Rows near named flat spaces through zero (a row that begins with a name and a colon came from that space):
msrm: [-123   60   99 -121   77 -103  330   87   72  178 -184 -170   80   62
  125  -64   37   87   47 -218  126  169  -85 -275   76  -28   73   28]
msrm: [ 281 -154   50   31   81  -52  376   88  138  237  -55 -226  173   71
  -39  -48  -44 -233   36   -7  -91  273  268 -254   90  154  113  -39]
snqh: [-218  -37   27    8    7   54  -22    7   44   14  -48  -79  -30   72
  -18   56   69  -18  -26   61   30  -38   66   16   85    5   77    0]
msrm: [-187  182   62  -49  -26   89 -269    4  111 -251 -212   30  -89  -71
    3  171   68  136   85  -19   82 -263  -63  138 -114  -38 -173  -20]
ffbf: [  -1  -31   15  175  -45   50 -337  -69  -86  -47  107  246  199  -75
  -64  -39 -179  189  -23  108  -95    6  159  -62 -202 -140 -137   13]
mzzq: [ 138 -387  100   38   21   27  123 -133   60  116  289  155 -112  142
 -104  -73  -78 -238 -142  203 -154  -21  230  164  -25   71  256   83]
msrm: [ 158   13    3  -25   79 -121  281   46   53   93 -195 -124  107   58
   96   61   26  -25  184 -107  -42  152   62 -173   73  123   -7  -80]
snqh: [ 466   42  -48   -7   24 -180  112   -4  -85   55   93   79   46 -115
   66 -102  -91   48   79  -93  -60  144  -64  -87  -92   60 -105  -40]
snqh: [ -87  118  -63   80 -112  -63   32   77 -246  -64   81   69  -22   29
  -51  -67   33  -40   -8  -39   36   17 -164   65   68   52  -16   -9]
nsrg: [  30 -119  152  -50   21  -65  193   34   78  -11  -77   24  -60   40
  100   76   -5  -85   35  -99   53    6    5   34   14   58   37   42]
snqh: [ 135  170  -65   59   48  -73   54   84  -42  -58  119 -134 -120  -36
    6   57   37   31  -16  -55   19  -77  -15   77   44   -5 -146  -11]
ffbf: [ 148 -188   71  -57  221 -177  487    4  219  267  -37 -388  -96  196
   75  112   97 -112   41   71  -16  123  326 -115  203  173  172  -81]
mzzq: [-234   19  110  -87   11 -111   61 -107  -16  -10  173 -188 -240   61
  -21   -7   58   10 -253  112  178 -124   27  146  -22  -12   95   48]
nsrg: [ -94    0  153 -133  151 -110  230   -8  220  104 -196 -275  -18   56
  140  113   44  110   24  -74  129   31  127 -158   14  -12   14  -13]
nsrg: [  55   69  131   18    6  -24   51  134   63   13 -123   -2  101  -82
   76   -8  -25   53   66 -200   47   93  -13 -170  -26   -6  -77   48]
jtrq: [ 174    7   -3  -29  169 -167  348  -93  101  113  186 -453 -127  102
  -26   72    6 -120 -177  125    8    0  299   17   26   59   26  -33]
nsrg: [ 121  153  -14   31   38  -91  166   48  -24  -43  -96  -55  125    2
   37   48  -74   55  101 -133  -13   40    9 -104  -76  -24 -178  -34]
nsrg: [-262   96  106  -15   12 -130   14  -96 -122  -31  162  -55 -246   64
  115   25  158   72 -133  -54   73 -110  -65  142   82   47  134  106]
snqh: [-292    2 -107  201    2  221 -203  110   15   96   34  -58   20  134
 -197   -6  165  -10   33  180 -146  -48  189  -28  240   33  140  -32]
snqh: [  53    7   40   -4   82  -68   24  -24   84   62    8 -169  -76    5
   40   61   85   25   -1   46   -8    4  149  -27   58   87   39  -29]
ffbf: [-134  -85  -49  107  -26  175 -131   87   24   55 -123  132  195   40
  -54   -8  -17   22  116   18  -99   67   55 -125   74  -54   26  -14]
nsrg: [-142  -62   40  142  100  -35  213   86   14  157  246 -140 -146  221
 -132  -23   58   -4 -102  118  -29  -65  230   35  151  -10  114   28]
jtrq: [ 242   71  -30  -30  -85  -82  -81  -90 -150 -309 -132  413  295 -180
  137   73 -421  206  114 -193   56  -25 -235   19 -467 -304 -492   -8]
ffbf: [  67  -64    0  -65   72  -37  109  -49   89   -7   31    8 -204  100
  -15   65   65  -14   56   78  -32 -153   22  168   17   62   45  -36]
snqh: [-185  -85   64   70   86   13 -112 -101   62  -53  140  -16 -212  109
   17  169   77   67  -69  148  -39 -227  200  216   42  -23   47   37]
snqh: [  60  100 -107  -14  -65   70   77  199  -40   32 -104   75   35  -11
  -80 -126   56  -44  144 -122   -1   58 -245  -68  102   36   -7  -39]
ffbf: [-198  105   16   49   19  -19   28   98   -8  -22  -90  -81   13   55
    3   69   37  113   46  -38   78  -38   10  -46   55  -49  -82  -27]
jtrq: [  -9  153 -170   84  -31   90  -39  125  -69   68  -75 -142   23   14
  -53  -29  236 -130  125  -31 -130   98  -45  -80  291  206  126  -61]
mzzq: [-151  -10   19   10   32   66   77  -24   61   88  -23 -163   50   86
  -37   -6   60  -94  -61   23  -46   44  127  -83   83   30  143   35]
mzzq: [  -7   74  -83  -24   75  -55  151 -124   -8   83   34 -245    9   98
  -18    9   66  -61  -46   70  -78   37  126  -48   53   73   96  -36]
mzzq: [-282  139   37   20   14  150 -330   98   95   27   37 -118 -137  -98
  -13  -24  186  162  -98  -11   82 -104  -27  -24  129  -71   56   77]
msrm: [ 278  -27 -304  245   -6  232  -82  237   -9  185  112  -62  183   -3
 -269 -133   27 -180   95  141 -260  167  155 -148  240   64   21 -104]
msrm: [-331   57  178  -97   34  -18 -118 -189   81  -75   35  -66 -238   61
   41   71  142   91 -132   60   63 -229   55  159  -58   21  140   92]
nsrg: [-175   55  154 -164   34 -112  253   -3   42  250  -83 -182  -49   64
   87 -185  192    9  -34 -151   84  184  -94 -241  143  148  323   69]
mzzq: [-222   35  -30    0  -15  126 -307   11   30  -17 -117   27  -59  -53
   82   65  196   91   77   -9  -17  -48  -72   12  165   40   96    6]
mzzq: [-47 -59  14 -15 -49   8   2 -56 -67  28 -55 117  45  31  54 -40  55 -71
  58 -45 -74  80 -66 -24  56 102 151  26]
mzzq: [-178  -35  157  -19  -85  -43   35   19  -74   -2  100  104 -104   32
  -36 -115   12  -24 -122  -24  109  -23  -94   59  -25   16  114   91]
snqh: [-377 -163  209  -60  182   65  -78 -161  302   92   83 -212 -379  181
   46  175  270   45 -131  192  -17 -272  317  183  158   67  322   94]
ffbf: [-393   78  -17 -125    2  151 -170  -91   98  -58  -61  -90 -117   41
  -56   25   95   82 -106   89   95 -205  -77   99  -12 -125   68   30]
ffbf: [  98  264 -114  -41 -127   66 -328  -35 -130 -161   88  117   17 -233
  -86 -153  -55   91  -84  -36   35  -73 -262   51 -200  -96 -166   21]
nsrg: [-536   15  151  -18   16  141 -275  -74  141   37  -27 -196 -211   75
  -23   61  308   21 -133  139   36 -154  154   61  184  104  308   79]
nsrg: [ -25   35   20  -92  -89  -36  -87  -46 -129  -39  103  145  -97 -102
   65 -129   10   26  -98  -91   88    1 -273   74  -40  -26   55   83]
jtrq: [  83   54  -58  120  -93  180   23  430   83  -41 -428  150  498  -97
 -139  -26 -271   73  290 -177   84  186  -82 -356 -102 -212 -406 -123]
msrm: [ -58    8  -68   46  -71   52   70  147  -99   86  -86   95  195   15
  -43 -132  -45   -7   77  -98    5  171 -137 -179   70  -44    7  -12]
mzzq: [-526  277   39   -8   27  -50 -129 -218  -70  -78  123 -309 -323  173
  -70   85  334   57 -177  183   13 -283  118  214  107  152  218   25]
nsrg: [-140  228  -87 -148  -43   21  129   48  -43   74 -266  -48  105   26
   10 -144  137   28  151 -187   19  112 -298 -202   82   66  102  -32]
msrm: [-305   35    6  -43  -27   92 -127  -82   13   69   83  -95 -192   96
 -125  -92  233  -51 -109  157  -24 -106   10   89  133  121  293   29]
ffbf: [ 209 -114   -1   35   79  -74  177   66   52   28  -93   16  127    1
  122  116 -131   25  124  -87  -12  103   80  -92   -8  -57 -148  -42]
nsrg: [-109  -46  172  -19  156 -229  263 -132   55    2  107 -231 -215  154
  147  204   41   48 -111   31   78 -116  234  121   13   25   30   37]
ffbf: [ -46  -14   50 -125   -8  -18  -69  -66   42   50   24  -68 -119  -64
   39  -66   87    6  -95   23   84    9  -72   10   20   46  130   28]
mzzq: [-156   32    1   28  -21  142 -275   -7   49  -78  -46    6  -11  -71
   25   75   70   29  -20    6  -12  -79    8   42   37  -35    3   41]
ffbf: [-162  -12   80   27  -14  158 -288  -15  149  -98   -4  -27  -71  -42
 -106   73   31   12  -86  143   19 -179  146  103  -64  -38  -14   24]
jtrq: [  38  -10   96 -133  -27  -92  138   -8   63   68   -7 -187   10  -46
  -79 -119  -71  -55 -154   66  183   91   19  -96 -116   12   16  -28]
jtrq: [ -14   -9  -85   84   96  179   49  216  224  151  -35 -252  -37   93
 -198   16  127  -76   55  122  -64  -35  206  -75  218   31   49  -73]
mzzq: [ -38  139  134 -109 -124 -211 -114 -290 -216 -324  155  198  -89 -103
   43    1 -211  120 -215   13  171 -199 -161  261 -453 -118 -211   67]
jtrq: [-157   -1   66   79    2  100 -107  185   53   19    2   62    6  -35
   -3  -11  -10  126  -10  -85   80  -28  -30  -59   54 -149  -64   67]
ffbf: [-116 -241  174   -5  219  -79  235  -54  279  298  140 -450 -309  230
  -11  101  270 -123 -130  253  -29  -18  484   14  301  240  390   -4]
snqh: [  41   89   10   15   75 -116   65  -88  -18   89  165 -277  -68   -2
   19  -15   68   -4 -151   49   -6   48  160  -47   42   66   69   17]
snqh: [  72  -19   52  -63  -81 -113  127   63  -86  -63  -88   23   83  -88
   90   -7 -119  -51  -18 -121  172  127 -156  -42  -66  -20 -113  -10]
jtrq: [-118    1  136  -10  -45  -88   20  -20  -86    1   66   43   67  -49
   63  -77 -115   82 -145  -87  137   76  -47  -79 -116 -113  -28   92]
jtrq: [ -30    4  -38  198   77   68 -115  126   35  115   34  -84   76   16
   -8   49   71   88   63   25 -110   66  217 -139  177   -2   -3  -14]
msrm: [ 279   23   21  -80   60 -205  291   40   -7   95 -157  -66  230  -82
  180  -22 -166   94  101 -210   83  266  -53 -286  -94  -50 -162  -48]
jtrq: [ -19  -92   81   14  193 -104   13 -171  105  131  350 -256 -345   82
   76   86  154   50 -221  163  -42 -137  293  155  121   42  192   79]
ffbf: [ 122 -129   62  -45   16  -64   53   66   44  109  -97    3   66  -84
  149  -10   -9   10   58  -95   61  193  -28 -151   73   40   36   -7]
jtrq: [ -47  196   92  -43   75 -282  122 -164  -79 -277   14 -120 -181   29
  186  289  -44  159  -39  -57  144 -240   22  238 -182  -49 -273  -13]
nsrg: [  57  158   17 -110  -12 -141  -26  -79  -97 -119   91   35 -176 -103
  117   -8   15  120  -62 -108  113 -102 -227  133 -102  -34  -91   41]
nsrg: [  47  271 -120   13 -124  131 -409  -23  -88 -300  -11  151   90 -236
  -82   -1 -135  119  -35  -28   33 -167 -195  106 -274 -187 -332    1]
msrm: [  64 -217    3  178   48    4  279  225   13  235   31   68   61  205
  -97  -59   24  -94  156   29 -128  151  166 -125  238  101  135  -44]
mzzq: [-181  222   14   -7  -27   30 -137 -117  -57  -69   11 -100   46  -43
    1  -25   48   44 -109  -48  -14  -39   -8  -39  -75  -22   16   72]
msrm: [  55   94  -54  -16  -79  103 -308 -100  -23 -113  -50   50  241 -213
  -10  -41 -170   58  -85   -1    7   53  -29  -98 -237 -151 -169   17]
snqh: [ 126   63   84 -166 -120 -160  100 -126 -158 -213 -152  340   86  -88
  157  -30 -179   43   96 -232   83    7 -351   58 -305  -32 -152   33]
mzzq: [ 160   63  -95  -51  -31  -21 -286   36  -37 -169 -206  219    3 -208
  204  135    4  212  238 -116   49  -32 -253   51  -29  -34 -239  -90]
msrm: [ -37   95  -96  -89  -14   -4  136   17  -28  143  -13 -219  -62   48
  -68 -135  187 -136  -23   16   -2  101  -94  -74  187  169  217  -38]
msrm: [  -7  -59   86  -59   31 -144  234  -54  -32  -67  -50   39  -82   83
  159  126  -11  -32   47 -108   45  -34  -54  102   -2   35   -5   24]
ffbf: [ 306 -215  192 -225  130 -424  654 -110   80   25 -127  -38 -186  169
  227  162  -63  -62  146  -64  124   25   18  102  -80  183    0  -96]
jtrq: [-292  125   12  -94   34   -2 -332 -374   -3 -203  390 -102 -497   53
 -124   70  136  109 -348  347   40 -509   79  501 -167  -53   80   65]
ffbf: [ 207  121 -101   91   52   30  -65 -106    0  122  348 -307  -38  -40
 -196 -142   49 -137 -247  188 -163   30  270  -29    4   86  108   25]
mzzq: [ -78  -21   92  -17   21  -41   91  -35   18   49   94  -71 -126   69
  -10  -27   78  -56  -87   17    7  -33   53   46   46   72  142   56]
jtrq: [ 108  206  -14  -99   27 -198  111 -160 -101  -19   58 -207  -15  -67
  100  -23    6   30 -102  -69   49   58  -45  -43  -94   48  -34    2]
msrm: [-196  281  -32 -104  -22  100 -211  -55   40  -81 -224 -110  168 -140
   55   -9   14  157   -8 -136   65    1 -135 -171 -115 -128 -100   27]
nsrg: [ -80  -84  142   22    8  -67  135    2   -7  156  -41  -54    5   78
   89  -40  152 -108   28  -73  -61  172   89 -131  180  219  278   54]
snqh: [ 247  -25 -157   27   21   -4  -22  -81  -76  -90  169  222  -59   12
  -45    7 -122   45   49   65 -121 -141  -67  194 -126  -99 -142  -31]
snqh: [  53  160  -56  -48  -37   20   67   94   10   23 -158 -170  152  -80
  -32  -66    5  -60   27  -98   51  137  -79 -184   10   29  -54  -41]
jtrq: [ -47   19   91  -30   61  -64  134   47   28  111    8  -81  -29    2
  127  -32   57   56  -24 -161   47   84  -34 -118   89  -10   80   82]
[  96 -358  -21    0  -10  198   89   97  141  176  -77  229   64  103
  -78  -88    1 -208  144   46 -159  103   13  -38  149   67  235    2] | jtrq
[  40  139 -118    8  -70   -6 -152   -7 -153 -109  -48  138  127 -117
   49  -21  -83  123   59  -87   17   28 -196  -28  -94 -101 -178  -27] | msrm
[  98   71  -47  -40  -50   60 -288 -103    1 -110   26  168   46 -137
  -77  -65 -114  137  -17   80  -14  -98  -62   44 -248 -111 -144  -20] | ffbf
[  88 -342   55   47  179   -8  141  -46  213  171   54  -49 -129  182
   41  154   60  -51   73  180 -140  -31  350   61  158   89  170  -37] | msrm
[  96 -195  -50  123  -30   50  -64  106  -48   67   10  263  120   14
  -27  -38  -92   36  129   40  -79   94   16  -49   45  -39  -27  -42] | snqh
[ -94   72 -162  196   29  230  -14  310   59  136  -94 -138   58   88
 -124   11  222 -106  176  -37 -159   62   68 -132  393   97   95  -42] | jtrq
[  33  -78 -117  161  142  -38   56   95   27    3 -115  -45   54  105
  136  293   12  125  236   16  -84   -8  190   -8  184  -36 -169 -123] | nsrg
[-170   12  136    2   41 -174  158   12  -27   21   -4 -106 -112   99
   76   73   66   81  -17  -13  121  -17   63   10   57   53   28   -5] | ffbf
[-107  -38   84  -32  -31   31   55   92   78 -111 -261   49   85   11
   52  131  -57  -13  112  -87  101  -22  -42  -11  -38  -39 -116  -24] | ffbf
[ 124   23  -23  -21   79  -47  205   83  105    7 -208 -161  189  -10
   64  116 -128   30  100  -88   58   96   77 -169  -50  -89 -207  -78] | ffbf
[  71   44 -116   28   64  -20  260   53  -23  121  198 -265 -257  149
  -83  -25  243 -251  -49   48 -105  -29   35  128  307  219  231   -4] | msrm
[ 466 -143   49 -117  -68 -171  339   52  -74  -11 -115  225  299 -154
  154 -103 -379  -75   62 -265  112  297 -226 -182 -262 -116 -228    5] | mzzq
[  34   64 -146   64  -30  144 -269  -16  -37 -116  -16  206   37  -50
  -35   33   -6   78  116   17 -134 -116  -82   89  -37  -67 -102  -20] | jtrq
[ -75   -2  120 -153   58  -71  145  -56  123  120 -181 -178  129  -26
  118  -28  -35   71  -36  -95  118  154   27 -246  -62  -42   48   18] | nsrg
[-186  -12 -110  -99  -27  122  -71  101   21  109 -174   57  -64   28
   26  -73  212   34  153  -44   15   36 -257  -48  251   58  187  -42] | nsrg
[ 512  -58   47 -141   73 -352  417  -12  -13   -7 -177   35  160  -88
  248   73 -265   87  177 -200  120  213  -83 -150 -217  -20 -292 -111] | ffbf
[ 100 -267  236  -59  -77 -253  111 -142 -148  -85   31  389  -52    0
  218   25 -140    5   27  -77   73   56 -101  132 -162   75   35   56] | ffbf
[ -64   68  -33    5  -11   89  -48  164   39  -27  -55   66  -92   -3
  -40   -7   82   56   94  -68   35  -97 -149   46   89  -32  -40   -3] | nsrg
[   2  -66   21   39   13   78 -178  -58   68  -67  151   39  -71  -34
  -80   32  -79   29 -125  139   -5 -148  122  133 -115 -112  -65   34] | mzzq
[-284  -21  145   54   33  -40 -153 -128   19  -83   76  -15 -267  121
   24  161  194   51  -38  147  -26 -230  180  229   69  134  142   30] | snqh
[-103  -96  -90  129   16  299 -289   49  129  130   71  -16  137  -12
 -180  -79   -4  -11  -69  165 -143   19  206 -114   70 -113   89   27] | msrm
[ 135 -101   94 -116  -56  -41  -33   80   45   49 -160  155   54 -147
  112  -86  -32   48   95 -121  111  155 -182 -126  -30   33    6  -10] | jtrq
[ 184   66 -204  140  -25    8   21  139 -162   -3   45  156   28   30
  -50  -29   30   -4  194  -41 -143   28 -115   28  131   53  -79  -78] | nsrg
[ 166   58   64   74  116 -262  363   28  -49   90  167 -342  -64   57
   86   71    7  -63 -107  -51   43  109  210  -58   87   94  -31    2] | ffbf
